Known rows, with every way that one mark hangs from another:
k_353[k_205 k_325[k_822[k_576[k_630]]]]: | -1.55 | -2.99 |  2.21 |  3.89 | -0.10 |  2.07 | -4.04 | -0.36 | -1.29 |  1.52 |  1.69 |  2.13 |  0.55 |  0.05 | -4.08 | -0.79 |  2.05 | -0.58 |  0.32 |
k_630[k_325[k_822]]: | -1.26 | -2.83 |  1.46 |  1.93 |  0.12 |  1.33 | -3.58 |  0.33 |  0.24 |  1.75 |  1.21 |  1.17 |  0.56 | -0.96 | -1.58 | -1.62 |  1.76 |  0.77 | -0.02 |
k_325[k_353 k_630 k_822[k_576[k_205]]]: | -0.45 |  0.91 |  1.98 |  3.63 | -1.51 |  3.26 | -3.91 |  0.70 | -0.49 |  2.86 |  1.56 |  1.02 | -0.51 | -1.11 | -2.74 | -0.99 |  1.04 |  2.26 |  0.44 |
k_822[k_353 k_576 k_630[k_325]]: | -2.33 | -2.28 |  1.71 |  3.10 | -2.09 |  1.44 | -2.93 | -0.57 |  0.21 | -0.17 |  0.91 |  2.02 |  1.34 | -1.47 | -3.05 | -0.85 |  0.66 | -0.37 |  0.42 |
k_822[k_576[k_630]]: | -0.26 | -0.99 |  0.70 |  1.32 | -1.08 |  0.99 | -3.67 | -1.08 | -0.76 |  0.69 |  1.26 |  1.52 |  0.69 | -0.30 | -1.62 | -0.54 |  0.43 |  1.26 | -0.46 |
k_576[k_205[k_325[k_353 k_822]] k_630]: |  0.54 | -1.71 |  2.09 |  2.29 | -2.07 |  1.91 | -5.06 | -1.60 | -0.33 |  2.42 |  1.92 |  1.50 | -0.28 | -0.97 | -2.38 | -1.79 |  1.15 |  2.81 | -0.24 |
k_325[k_630 k_822]: | -0.05 | -0.52 |  1.26 |  2.64 | -0.65 |  2.65 | -3.66 |  1.49 |  0.02 |  2.32 |  1.25 |  1.49 | -0.75 | -0.35 | -1.67 | -1.81 |  1.23 |  1.38 | -0.01 |
k_822[k_576[k_205 k_630[k_325[k_353]]]]: | -0.99 | -2.19 |  1.32 |  2.15 | -1.59 |  1.29 | -4.20 | -1.67 | -0.52 |  1.61 |  1.67 |  0.92 |  1.34 | -1.19 | -2.23 | -0.65 |  0.21 |  1.88 | -0.02 |
k_630[k_325[k_822[k_353 k_576]]]: | -1.93 | -3.48 |  1.93 |  2.57 | -0.65 |  1.67 | -3.25 |  0.04 |  0.64 |  1.00 |  1.11 |  1.30 |  1.15 | -1.46 | -2.52 | -1.13 |  1.72 |  0.26 |  0.29 |
k_576[k_205[k_325[k_353]] k_630]: |  0.47 | -2.14 |  1.83 |  1.57 | -2.24 |  0.98 | -5.03 | -2.36 | -0.75 |  1.55 |  1.92 |  1.58 |  0.01 | -0.75 | -2.17 | -1.16 |  0.22 |  2.57 | -0.53 |
k_576[k_205 k_630]: |  0.55 | -2.41 | -0.04 |  1.45 | -1.30 |  1.05 | -4.67 | -1.41 | -0.51 |  0.89 |  1.74 |  1.55 |  1.08 | -0.38 | -1.55 | -1.27 |  0.26 |  2.27 | -0.51 |
k_325[k_353[k_205] k_630]: | -0.43 | -1.47 |  1.97 |  4.23 | -1.03 |  1.59 | -3.93 | -0.31 | -0.85 |  1.52 |  1.56 |  1.97 | -0.30 |  0.58 | -1.98 |  0.12 | -0.02 |  0.06 | -0.09 |
k_576[k_205[k_325]]: | -0.21 | -1.84 |  1.62 |  0.88 | -0.85 |  0.55 | -4.57 | -0.88 | -0.29 |  0.76 |  1.87 |  1.49 |  0.68 | -0.65 | -2.36 | -1.39 |  0.48 |  1.50 | -0.70 |
k_630[k_325]: | -1.36 | -3.33 |  1.19 |  1.13 |  0.00 |  0.27 | -3.52 | -0.49 | -0.15 |  0.85 |  1.16 |  1.31 |  0.94 | -0.60 | -1.38 | -0.91 |  0.70 |  0.47 | -0.29 |
k_353[k_205]: | -0.72 | -2.59 |  1.13 |  3.03 |  0.25 |  0.38 | -3.88 | -0.51 | -0.58 |  0.12 |  1.55 |  2.02 |  1.21 |  0.81 | -1.76 | -0.17 |  0.71 | -0.72 | -0.40 |
k_576[k_205[k_325[k_630 k_822]]]: |  0.02 | -1.14 |  2.13 |  2.18 | -1.28 |  2.46 | -4.68 |  0.80 |  0.36 |  2.40 |  1.90 |  1.30 | -0.11 | -0.79 | -2.70 | -2.38 |  1.05 |  1.97 | -0.17 |
k_205[k_325]: | -0.40 | -1.57 |  2.21 |  0.59 | -0.63 |  0.18 | -4.00 | -0.85 | -0.56 |  0.65 |  1.49 |  1.81 | -0.10 | -0.32 | -1.84 | -1.02 |  0.59 |  0.69 | -0.82 |
k_822[k_353 k_576[k_630]]: | -0.47 | -2.91 |  0.89 |  1.93 | -1.97 |  1.11 | -3.55 | -1.59 | -0.26 | -0.25 |  1.16 |  2.04 |  0.93 | -0.73 | -2.27 | -0.25 |  0.37 |  0.89 | -0.28 |

Rows:
| -1.38 |  1.09 |  2.39 |  5.54 | -1.32 |  2.53 | -3.43 | -0.01 | -0.80 |  1.63 |  1.46 |  2.02 |  0.16 | -0.23 | -3.05 | -0.57 |  1.78 | -0.23 |  0.71 |  k_325[k_353[k_205] k_822[k_576 k_630]]
| -1.78 | -5.55 |  1.75 |  3.93 | -1.45 |  1.15 | -3.84 | -1.43 |  0.48 |  0.00 |  1.42 |  2.02 |  2.34 | -0.37 | -2.74 | -0.32 |  0.61 | -0.89 | -0.02 |  k_822[k_353[k_205] k_576[k_630[k_325]]]
| -0.59 | -1.50 |  1.53 |  3.55 | -1.77 |  3.34 | -3.79 |  1.06 |  0.69 |  1.51 |  1.49 |  1.53 |  0.54 | -1.26 | -3.21 | -1.48 |  1.11 |  1.42 |  0.34 |  k_325[k_630 k_822[k_353 k_576[k_205]]]
| -1.74 | -3.41 |  1.78 |  1.65 | -0.82 |  0.80 | -3.13 | -1.20 | -1.37 | -0.57 |  1.16 |  2.19 |  0.40 | -1.12 | -4.14 |  0.31 |  0.95 |  0.01 |  0.03 |  k_822[k_353[k_325] k_576]
| -2.72 | -3.36 |  2.21 |  4.85 | -1.70 |  1.49 | -3.18 | -0.40 |  0.42 | -0.43 |  1.21 |  2.33 |  2.24 | -0.60 | -3.52 | -0.64 |  0.79 | -1.77 |  0.58 |  k_822[k_353[k_205] k_576 k_630[k_325]]
| -0.53 |  0.17 |  2.50 |  2.22 | -1.30 |  1.82 | -3.93 |  0.31 | -0.18 |  1.69 |  1.35 |  2.09 | -0.56 | -0.76 | -2.48 | -2.31 |  1.77 |  0.78 | -0.04 |  k_205[k_325[k_822[k_630]]]
| -0.66 | -0.08 |  0.98 |  2.28 | -0.29 |  2.07 | -3.83 |  0.44 | -0.26 |  1.42 |  1.60 |  1.07 |  0.92 | -0.96 | -2.42 | -1.35 |  1.60 |  1.53 |  0.02 |  k_325[k_822[k_576[k_205]]]
| -0.79 | -3.67 |  1.46 |  4.20 | -0.42 |  1.63 | -3.75 | -0.13 |  0.39 |  0.31 |  1.48 |  2.29 |  0.94 | -0.09 | -2.49 | -0.80 |  1.84 | -0.44 |  0.03 |  k_325[k_822[k_353[k_205]]]
| -0.46 | -3.29 |  1.85 |  4.86 | -1.04 |  2.82 | -3.84 |  1.06 |  0.80 |  1.31 |  1.41 |  2.21 |  0.31 |  0.00 | -2.72 | -1.24 |  1.38 | -0.22 |  0.20 |  k_325[k_630 k_822[k_353[k_205]]]
| -0.94 |  2.15 |  1.95 |  3.71 | -1.62 |  2.45 | -3.09 | -0.09 | -1.08 |  1.81 |  1.14 |  1.69 | -0.74 | -1.04 | -2.59 | -0.85 |  1.63 |  1.17 |  0.60 |  k_325[k_353 k_822[k_576 k_630]]
| -0.14 | -1.34 |  2.09 |  1.40 | -1.28 |  0.60 | -4.55 | -1.64 | -0.81 |  1.14 |  1.81 |  1.50 |  0.01 | -0.82 | -2.41 | -0.70 |  0.35 |  1.91 | -0.43 |  k_576[k_205[k_325[k_353]]]
| -0.22 | -1.36 |  1.70 |  1.21 | -1.73 |  1.21 | -4.55 | -1.33 | -0.35 |  1.14 |  1.83 |  1.37 |  1.08 | -0.78 | -2.52 | -1.32 |  0.32 |  1.82 | -0.55 |  k_822[k_576[k_205[k_325] k_630]]
| -2.42 | -0.66 |  2.41 |  4.37 | -1.39 |  1.41 | -3.25 | -0.68 | -0.70 |  0.99 |  1.24 |  1.81 |  1.09 | -0.52 | -2.85 | -0.37 |  0.74 | -0.84 |  0.61 |  k_822[k_576 k_630[k_325[k_353[k_205]]]]
| -2.03 |  0.18 |  2.08 |  2.90 | -1.65 |  1.31 | -2.98 | -0.69 | -0.83 |  1.19 |  1.03 |  1.53 |  0.40 | -1.15 | -2.53 | -0.57 |  0.60 |  0.33 |  0.47 |  k_822[k_576 k_630[k_325[k_353]]]
| -1.12 | -4.12 |  1.50 |  1.76 | -1.61 |  1.13 | -3.54 | -1.84 | -1.23 | -0.18 |  1.20 |  2.29 |  0.40 | -1.03 | -4.02 | -0.04 |  0.83 |  0.61 | -0.02 |  k_822[k_353[k_325] k_576[k_630]]
| -1.67 | -4.14 |  1.93 |  4.38 | -1.32 |  1.28 | -3.57 | -0.99 | -1.05 | -0.76 |  1.30 |  3.28 |  0.59 | -0.12 | -4.61 | -0.34 |  1.11 | -1.61 |  0.48 |  k_822[k_353[k_205 k_325] k_630]
| -1.61 | -3.57 |  1.31 |  2.90 | -1.86 |  1.10 | -3.21 | -0.76 |  0.34 | -0.16 |  0.94 |  2.30 |  0.98 | -1.14 | -2.61 | -1.21 |  0.74 | -0.21 |  0.25 |  k_822[k_353 k_630[k_325]]
| -0.15 | -2.54 |  2.31 |  2.60 | -1.84 |  2.52 | -4.59 |  0.35 |  0.75 |  1.66 |  1.78 |  1.68 |  0.16 | -1.19 | -3.14 | -2.13 |  1.01 |  1.63 | -0.13 |  k_576[k_205[k_325[k_630 k_822[k_353]]]]
| -0.45 |  0.36 |  1.41 |  2.96 | -0.98 |  3.22 | -3.88 |  1.61 |  0.16 |  2.36 |  1.62 |  0.99 |  0.34 | -0.87 | -2.65 | -1.80 |  1.14 |  1.71 |  0.21 |  k_325[k_630 k_822[k_576[k_205]]]
| -1.60 | -0.22 |  1.71 |  2.83 | -0.83 |  2.52 | -3.68 |  0.25 | -1.49 |  1.45 |  1.48 |  1.91 |  0.12 | -1.32 | -4.70 | -1.55 |  2.04 |  0.85 |  0.70 |  k_353[k_325[k_822[k_576[k_205] k_630]]]
|  0.02 | -1.06 |  2.44 |  1.96 | -1.85 |  1.52 | -4.60 | -0.63 | -0.52 |  1.87 |  1.84 |  1.46 | -0.46 | -0.72 | -2.55 | -1.04 | -0.05 |  2.09 | -0.34 |  k_576[k_205[k_325[k_353 k_630]]]
| -1.28 | -1.53 |  1.67 |  1.93 |  0.03 |  1.94 | -3.85 |  0.01 | -1.43 |  1.47 |  1.62 |  1.48 |  0.23 | -1.20 | -4.22 | -1.03 |  1.98 |  1.07 |  0.29 |  k_353[k_325[k_822[k_576[k_205]]]]
| -0.04 | -1.51 |  1.97 |  1.46 | -1.44 |  1.50 | -4.65 |  0.03 | -0.05 |  1.45 |  1.84 |  1.46 |  0.28 | -0.51 | -2.51 | -1.70 |  0.17 |  1.68 | -0.46 |  k_576[k_205[k_325[k_630]]]
| -1.42 | -4.43 |  1.58 |  2.49 | -0.43 |  1.41 | -3.47 | -0.14 |  0.72 |  1.01 |  1.10 |  1.59 |  0.86 | -1.28 | -2.13 | -1.32 |  1.74 |  0.42 |  0.11 |  k_630[k_325[k_822[k_353]]]
